Each row has two labels, one from each of two sets.
 19.0  -0.9  15.1  -0.6 -76.0   7.2   2.2 -19.6  44.2  32.9 -13.2  13.0  18.1  15.8  -8.8  21.9  -7.4 -77.5  10.8 -11.0  -1.1   5.4 -20.0   1.6  10.4  -6.1  17.3  -2.4  20.2  22.2 -23.6  14.5 -22.3 -12.4  43.3  12.2 -26.9 -24.0  -6.4  -3.8   4.4 : H + j340
 22.5  -2.3 -12.1   9.4  10.9  22.6 -12.1  -0.4  20.7   9.8  -5.4   7.2   6.2  14.4   8.6  -6.2  -4.9 -16.3  26.7 -19.7  -2.2   2.3 -23.8   5.8   5.6  -2.1  -8.5 -14.1  16.4   9.2 -16.2  22.4   1.9  -9.8  17.4   0.3 -18.7   0.0  -6.8 -23.6  10.4 : K + j340
 -3.5   1.0 -12.1   6.0  80.3   7.3   4.3  13.9 -48.8 -37.5  16.7 -29.5 -17.5   2.5  18.7 -51.0  -1.3 -41.1   6.5 -12.0   1.8  12.7 -12.4  -0.6  -0.4 -21.1 -17.0  -1.1  13.2 -11.8  21.4  -8.3  -0.5   0.4   6.4 -13.2  -3.3   6.2 -22.7 -38.6  -2.8 : K + j272
  4.9  -0.9  -5.7  12.6  30.4   7.3  -7.0   9.8  -6.8 -12.2  -2.0 -26.2  -4.1   8.2   7.1 -39.8  -0.6 -60.5  18.2 -23.5  -5.1  10.4 -16.5   2.6   2.8 -25.4  -5.3   1.0  26.6   0.6   1.0   5.2 -10.1  -3.5  29.4   5.6  -4.6   9.5 -14.0 -39.4  -1.2 : K + j272
 10.5   1.0   6.1  -0.6 -29.0   0.6   3.8   1.7 -18.4 -15.5   0.2 -11.4 -13.1  14.2   2.7  -7.4  -0.1 -88.7   0.6  -9.3   1.2   2.0 -20.1  -7.2   5.0  -5.9   1.4   3.3   7.3   5.1   8.2  18.0 -13.8  -3.7  35.2   7.5 -17.0  -9.6 -27.8  -9.9   2.5 : H + j272
 19.3   3.3   0.2  10.1  -6.1   4.5  14.3  -4.6  -1.2  18.8   5.4   0.1  -1.1   7.9 -10.4  -1.4  -1.4 -79.9  22.3  -8.6  -1.5  -4.9 -13.2 -11.9   8.9 -15.0  12.5  -7.7  27.3   6.1  -6.6  29.9 -21.4 -10.3  41.7  12.7 -36.3  -3.7 -12.6 -20.9  -0.7 : H + j272
 -4.9  -2.4 -10.2   4.9   9.1   4.3   0.0   7.7  -9.3  -5.8   0.3 -31.5 -12.1   4.7  10.8 -41.4   2.5 -19.0  13.8 -14.5   0.0   0.9   1.2  -1.8   1.8 -23.7 -13.3   5.2  11.5  -4.8   8.6  -6.1  -9.4   0.5  11.5   1.1 -12.1   5.3  -7.9 -23.1   6.4 : K + j272
  1.3  -0.3  -7.7 -13.1  53.2   3.5   1.4  -1.3 -31.9 -44.5  15.9 -42.9 -19.0  17.3   5.7   0.3 -11.5 -39.5   6.0   2.9   4.6  11.7 -16.5   1.5   5.3 -12.7  -4.6  -0.5   6.6   1.5 -12.4  -2.6  -2.5  -5.4   8.7  -1.0  -7.2  -8.4  -6.5 -31.0   2.1 : K + j272
  0.3  -9.6  -0.5  -4.8 -88.7   7.7   6.4 -20.9  51.6  32.8   0.9 -43.1   0.2  31.0 -16.2  11.0  -6.0 -28.8   4.1  -7.6  -7.5   2.7   8.8  12.7  10.1 -40.3   3.5   6.6  24.6  25.9 -25.3  15.7 -13.5   8.2  26.1  23.7 -36.3  -8.9  15.5 -29.5 -10.9 : L + j340
 19.4   8.9   1.0   5.6 -30.2  11.0   5.2  -7.8  44.8  63.0   4.2  28.7  29.5   3.7 -22.2  19.9  -7.6 -19.3  27.5  -4.3 -11.7 -14.9  10.0 -11.9   8.4 -12.7  27.8  -8.3  34.1  11.0 -28.1  31.3  -5.7  -8.8  21.6  17.1 -51.2   7.5  27.6 -26.5 -11.9 : L + j340
 15.2   7.2  -5.6  18.1  79.7  12.5   1.6   4.6   5.1   7.1  15.2 -12.3  10.7   3.2  -2.3 -32.6  -5.1 -50.5  34.7 -24.2  -7.2   1.7  -4.7  -5.8   4.3 -38.8   6.6 -14.3  42.5   9.5  -2.0  16.8 -16.8  -5.5  34.2  12.2 -26.7  20.0  -4.1 -61.5 -12.4 : K + j272
 27.1   2.5  15.5   7.3 -51.8   5.3  -0.1 -13.9  51.5  49.6 -11.1  45.9  27.6   5.2  -2.4  15.6  -7.1 -81.5  10.2 -14.8  -5.9   3.5 -18.1  -3.0  13.9  -0.6  18.9  -8.8  19.0  19.5 -15.9  33.1 -26.8 -11.8  48.2  13.1 -22.4   1.2  -1.1  -6.8  -8.7 : H + j340
  3.7   0.2  -4.6   7.4  11.2   2.4   6.5   2.1 -13.3  -1.7  17.2 -31.2 -13.5  13.1  -1.7  -9.4  -0.5 -53.4  15.2  -5.0  -1.4  -3.6  -4.0  -9.0   7.7 -24.5   3.0  -2.3  24.5   6.5   0.7  13.7 -12.7   1.4  25.4   9.9 -34.3  -2.9 -12.7 -38.4  -4.2 : L + j272
 16.9   2.8  19.5   6.4  -9.8   9.8   3.0 -13.5  43.3  48.3   4.2  43.7  24.3   4.6   6.6  10.0  -2.7 -65.1  13.4  -8.4  -4.5  -3.5 -11.9  -0.5   9.2 -12.9   9.9 -11.4  11.6  18.0 -16.3  33.1 -20.9  -7.4  42.8  10.0 -34.9   4.4  -1.9  -3.7 -10.7 : H + j340
